Here is a tiny trained network, its code and every weight. The questions are about switching its units off for an input and a target symbol, where a switched-off unit gives its printed mean instead of its output.

import numpy as np


def w(rows, s, z=0):
    codes = np.array(rows[::2]) - 128.0
    scale = np.full(codes.shape[1], s)
    scale[-1] = z or s
    return codes * scale


def f(y):
    return y / 2 * (1 + np.tanh(0.7978845608 * (y + 0.044715 * y**3)))


def softmax(a):
    e = np.exp(a - a.max(-1, keepdims=True))
    return e / e.sum(-1, keepdims=True)


def log_softmax(a):
    a = a - a.max(-1, keepdims=True)
    return a - np.log(np.exp(a).sum(-1, keepdims=True))


def net(x, mask):
    ids = ['αβγδεηθλξπτψω'.index(c) for c in x.split()]
    T = len(ids)
    res = E[ids] + P[:T]
    u = 0
    for l in range(3):
        r = res
        for j in range(3):
            rows = slice(2 * j, 2 * j + 2)
            q, k, v = (r @ M[l][rows].T for M in (Q, K, V))
            z = softmax(np.where(np.tri(T) > 0, q @ k.T / 2**0.5, -1e9)) @ v
            o = O[l][rows]
            res = res + np.where(mask[u + j], z, o[:, -1]) @ o[:, :-1]
        u += 3
        y = f(res @ A[l][:, :-1].T + A[l][:, -1])
        res = res + np.where(mask[u : u + 8], y, B[l][:, -1]) @ B[l][:, :-1]
        u += 8
    return log_softmax(res[-1] @ U[:, :-1].T + U[:, -1])


Q, K, V, O, A, B = {}, {}, {}, {}, {}, {}
E = w([
[115,144,101,107,148],'α',
[116,181,151,113,85],'β',
[121,162,162,132,111],'γ',
[122,142,123,121,157],'δ',
[185,127,181,93,199],'ε',
[119,135,158,115,253],'η',
[92,148,123,120,152],'θ',
[179,149,213,72,82],'λ',
[135,146,169,144,118],'ξ',
[136,112,107,126,152],'π',
[120,209,104,83,52],'τ',
[114,155,103,152,142],'ψ',
[148,187,122,107,127],'ω',
],0.021)
P = w([
[18,94,147,61,169],'0',
[168,111,171,144,142],'1',
[55,71,165,86,111],'2',
[165,129,128,135,173],'3',
[54,95,169,68,97],'4',
[159,151,116,133,164],'5',
[45,128,175,35,90],'6',
[141,188,105,111,171],'7',
[72,124,162,2,103],'8',
[154,163,116,154,145],'9',
[84,129,182,12,83],'10',
],0.011)
Q[0] = w([
[119,2,57,150,196],'0.h1',
[76,113,162,95,62],'0.h1',
[191,69,54,216,126],'0.h2',
[148,180,143,15,114],'0.h2',
[114,121,204,93,149],'0.h3',
[14,65,210,200,71],'0.h3',
],0.0062)
K[0] = w([
[148,1,9,107,208],'0.h1',
[82,57,88,179,99],'0.h1',
[126,85,173,193,175],'0.h2',
[236,180,112,107,127],'0.h2',
[130,139,20,183,87],'0.h3',
[102,132,4,94,45],'0.h3',
],0.0077)
V[0] = w([
[99,60,127,141,92],'0.h1',
[119,233,58,122,220],'0.h1',
[154,180,92,121,61],'0.h2',
[72,175,38,1,77],'0.h2',
[127,167,206,46,187],'0.h3',
[184,133,110,219,83],'0.h3',
],0.0059)
O[0] = w([
[48,156,104,26,169,94],'0.h1',
[169,171,224,139,28,159],'0.h1',
[127,84,149,144,157,153],'0.h2',
[180,11,143,211,123,254],'0.h2',
[40,255,191,191,80,250],'0.h3',
[141,100,57,135,192,26],'0.h3',
],0.0061,0.0066)
A[0] = w([
[118,93,141,174,63,142],'0.n1',
[179,94,96,130,143,17],'0.n2',
[130,117,49,58,2,71],'0.n3',
[208,133,149,230,111,31],'0.n4',
[124,80,185,131,174,85],'0.n5',
[133,164,92,238,63,155],'0.n6',
[101,181,216,187,159,183],'0.n7',
[135,123,180,153,232,1],'0.n8',
],0.0088,0.0038)
B[0] = w([
[98,95,132,107,254,154],'0.n1',
[187,66,96,98,110,118],'0.n2',
[153,65,148,155,199,143],'0.n3',
[84,196,126,121,91,139],'0.n4',
[58,122,122,55,132,144],'0.n5',
[138,163,116,120,220,165],'0.n6',
[117,175,28,95,130,247],'0.n7',
[162,107,106,60,171,144],'0.n8',
],0.0082,0.012)
Q[1] = w([
[150,94,198,107,136],'1.h1',
[3,185,101,148,42],'1.h1',
[47,149,126,78,246],'1.h2',
[139,144,88,206,234],'1.h2',
[144,109,43,188,79],'1.h3',
[74,166,123,194,253],'1.h3',
],0.0064)
K[1] = w([
[149,147,9,156,152],'1.h1',
[197,125,119,143,148],'1.h1',
[121,107,174,147,164],'1.h2',
[102,136,98,170,187],'1.h2',
[63,112,150,140,106],'1.h3',
[106,117,136,107,204],'1.h3',
],0.011)
V[1] = w([
[73,120,219,89,21],'1.h1',
[89,154,175,101,139],'1.h1',
[98,128,211,87,120],'1.h2',
[52,113,194,171,194],'1.h2',
[77,95,130,182,15],'1.h3',
[124,112,179,150,2],'1.h3',
],0.0082)
O[1] = w([
[128,146,193,174,66,160],'1.h1',
[209,110,170,99,105,220],'1.h1',
[139,95,111,57,18,194],'1.h2',
[135,205,141,142,115,184],'1.h2',
[132,165,135,255,105,3],'1.h3',
[238,88,192,129,115,6],'1.h3',
],0.0079,0.008)
A[1] = w([
[69,172,127,38,134,100],'1.n1',
[95,118,179,198,135,136],'1.n2',
[175,254,157,20,129,102],'1.n3',
[144,102,159,219,107,99],'1.n4',
[234,166,82,141,143,220],'1.n5',
[119,49,140,165,235,3],'1.n6',
[156,65,184,106,105,52],'1.n7',
[154,115,113,73,74,113],'1.n8',
],0.01,0.0054)
B[1] = w([
[172,96,132,140,75,237],'1.n1',
[236,215,107,79,137,127],'1.n2',
[151,78,82,201,145,252],'1.n3',
[156,173,101,96,205,126],'1.n4',
[71,2,218,189,185,138],'1.n5',
[177,164,105,147,42,127],'1.n6',
[67,148,42,107,190,132],'1.n7',
[102,102,131,174,111,151],'1.n8',
],0.0077,0.025)
Q[2] = w([
[71,81,122,198,138],'2.h1',
[70,78,129,88,76],'2.h1',
[180,193,112,208,243],'2.h2',
[158,120,170,158,118],'2.h2',
[158,174,122,49,165],'2.h3',
[161,93,162,105,64],'2.h3',
],0.011)
K[2] = w([
[129,61,114,124,60],'2.h1',
[58,110,148,157,142],'2.h1',
[205,143,87,230,92],'2.h2',
[107,88,122,129,41],'2.h2',
[83,162,114,144,143],'2.h3',
[13,155,106,151,172],'2.h3',
],0.011)
V[2] = w([
[160,1,99,188,167],'2.h1',
[156,124,97,55,135],'2.h1',
[138,146,102,157,137],'2.h2',
[172,147,136,133,122],'2.h2',
[193,224,95,111,144],'2.h3',
[231,106,141,93,125],'2.h3',
],0.01)
O[2] = w([
[188,241,131,87,188,254],'2.h1',
[130,106,119,116,138,124],'2.h1',
[87,26,65,39,114,135],'2.h2',
[194,116,127,141,208,113],'2.h2',
[20,110,66,122,205,68],'2.h3',
[194,9,187,138,254,140],'2.h3',
],0.0071,0.0089)
A[2] = w([
[80,52,86,64,115,199],'2.n1',
[95,112,239,122,102,2],'2.n2',
[90,41,251,64,130,217],'2.n3',
[68,50,121,38,94,160],'2.n4',
[35,91,211,66,149,101],'2.n5',
[116,94,232,225,146,182],'2.n6',
[102,79,188,45,1,23],'2.n7',
[12,51,190,192,136,11],'2.n8',
],0.0086,0.0052)
B[2] = w([
[103,212,155,129,69,221],'2.n1',
[191,77,2,79,242,129],'2.n2',
[110,184,121,30,191,183],'2.n3',
[149,147,148,165,150,211],'2.n4',
[165,203,96,169,189,133],'2.n5',
[110,97,191,65,93,196],'2.n6',
[152,48,92,111,171,253],'2.n7',
[35,83,61,115,213,144],'2.n8',
],0.0082,0.0058)
U = w([
[164,93,150,87,101,14],'α',
[129,130,142,136,95,110],'β',
[109,127,133,168,122,111],'γ',
[123,97,138,136,140,64],'δ',
[185,103,142,154,177,57],'ε',
[126,175,53,155,143,159],'η',
[56,252,147,138,80,255],'θ',
[179,224,195,156,98,212],'λ',
[108,114,120,134,108,130],'ξ',
[116,176,174,2,166,134],'π',
[127,90,164,76,144,165],'τ',
[74,116,113,131,175,112],'ψ',
[120,112,148,145,137,109],'ω',
],0.011,0.0054)

Each question gives the input, a string of symbols that net reads in full, and the target symbol t.
The units are the heads (2 rows each of Q, K, V and O) and the neurons (one row each of A and B). Each row of codes is followed by its name. A weight is (code - 128) times the scale printed after its matrix; where a second scale follows, it is the last column's (O, A, B and U).
mask holds one flag per unit, layer by layer, with each layer's heads first. A switched-off unit (its flag False) gives its mean, the last column of its rows in O or B, instead of its output. The means were averaged over made-up inputs and are rounded, as every weight is.
A unit's drop is (log p(t) with every unit on - log p(t) with that unit switched off) / (log p(t) with every unit on - log p(t) with every unit switched off).
The circuit of an input: a set's keep is (log p(t) with only the set's units on - log p(t) with every unit switched off) / (log p(t) with every unit on - log p(t) with every unit switched off). Starting from the 12 units with the biggest drops (on a tie, the unit counted first), units are removed one at a time, each time the one whose removal leaves the highest keep (on an exact tie, the one counted first), for as long as the keep stays at least 0.8.
circuit, biggest first: the units of the circuit, biggest drop first
top k neurons: the k neurons with the biggest drops, biggest first
input λ ψ ψ δ, target λ: top 4 neurons	1.n3, 1.n8, 0.n7, 2.n7
input ψ π β π, target π: circuit, biggest first	1.n3, 0.h3, 1.n1
input τ θ β, target π: top 4 neurons	1.n3, 2.n3, 0.n1, 0.n7
input θ ε π λ θ τ π τ γ, target π: circuit, biggest first	0.h2, 1.n3, 2.n3
input β η ψ η β η τ τ, target η: circuit, biggest first	1.n3
input γ η η ξ τ τ θ η α ε, target η: circuit, biggest first	0.n7, 1.h3, 1.n3
input τ π θ η τ δ τ ξ π, target π: circuit, biggest first	1.n3, 0.n7, 2.n3
input τ τ γ η τ ξ η τ τ η τ, target π: top 4 neurons	0.n3, 0.n7, 1.n3, 1.n1
input γ γ θ η ψ ψ λ ψ, target λ: circuit, biggest first	2.h3, 1.n8, 1.h2
input β ε λ τ δ, target π: circuit, biggest first	1.n3, 2.n3, 0.n7, 0.h3
input ψ δ γ τ ξ τ ψ τ ε γ, target ε: circuit, biggest first	0.n6, 2.h3, 1.n5, 1.h2
input ε ψ λ θ, target λ: top 4 neurons	1.n8, 0.n1, 0.n6, 1.n3
input η π τ π η ξ π τ, target η: top 4 neurons	0.n6, 0.n7, 1.n3, 0.n8
input θ ε τ δ θ θ, target ε: top neuron	1.n1
input ε α λ τ β γ ε ω γ α, target ε: top 2 neurons	0.n6, 1.n1
input ξ θ γ τ θ, target π: top 3 neurons	1.n3, 0.n7, 2.n3
input β δ τ η θ θ π τ τ τ β, target π: circuit, biggest first	0.h2, 1.n3, 0.n1, 2.n3
input θ γ τ ω δ δ θ ξ τ, target π: top 3 neurons	1.n3, 0.n3, 0.n7
input λ π ω α η ξ γ λ τ π ψ, target θ: top 2 neurons	1.n3, 1.n1
input δ ε ω λ γ θ, target λ: top 2 neurons	0.n1, 1.n3
input ψ ψ τ τ γ ψ ξ, target θ: top 2 neurons	1.n1, 1.n5
input α ξ ξ γ η τ β ξ, target η: top 3 neurons	0.n8, 0.n7, 1.n3
input ψ α τ η λ, target π: circuit, biggest first	2.n3
input θ ω ε τ γ θ θ ψ, target ε: circuit, biggest first	2.h3, 1.n5, 0.n6
input τ η θ, target π: circuit, biggest first	1.n3, 2.n3
input ω ψ β θ γ ω θ λ δ ψ α, target θ: top 4 neurons	1.n1, 1.n3, 1.n5, 0.n6
input α ψ ε η θ ψ θ π η β, target η: circuit, biggest first	1.h3, 0.n6, 1.n3
input π δ α δ λ δ π τ δ, target π: circuit, biggest first	1.n3, 0.h2, 0.n7, 2.n3
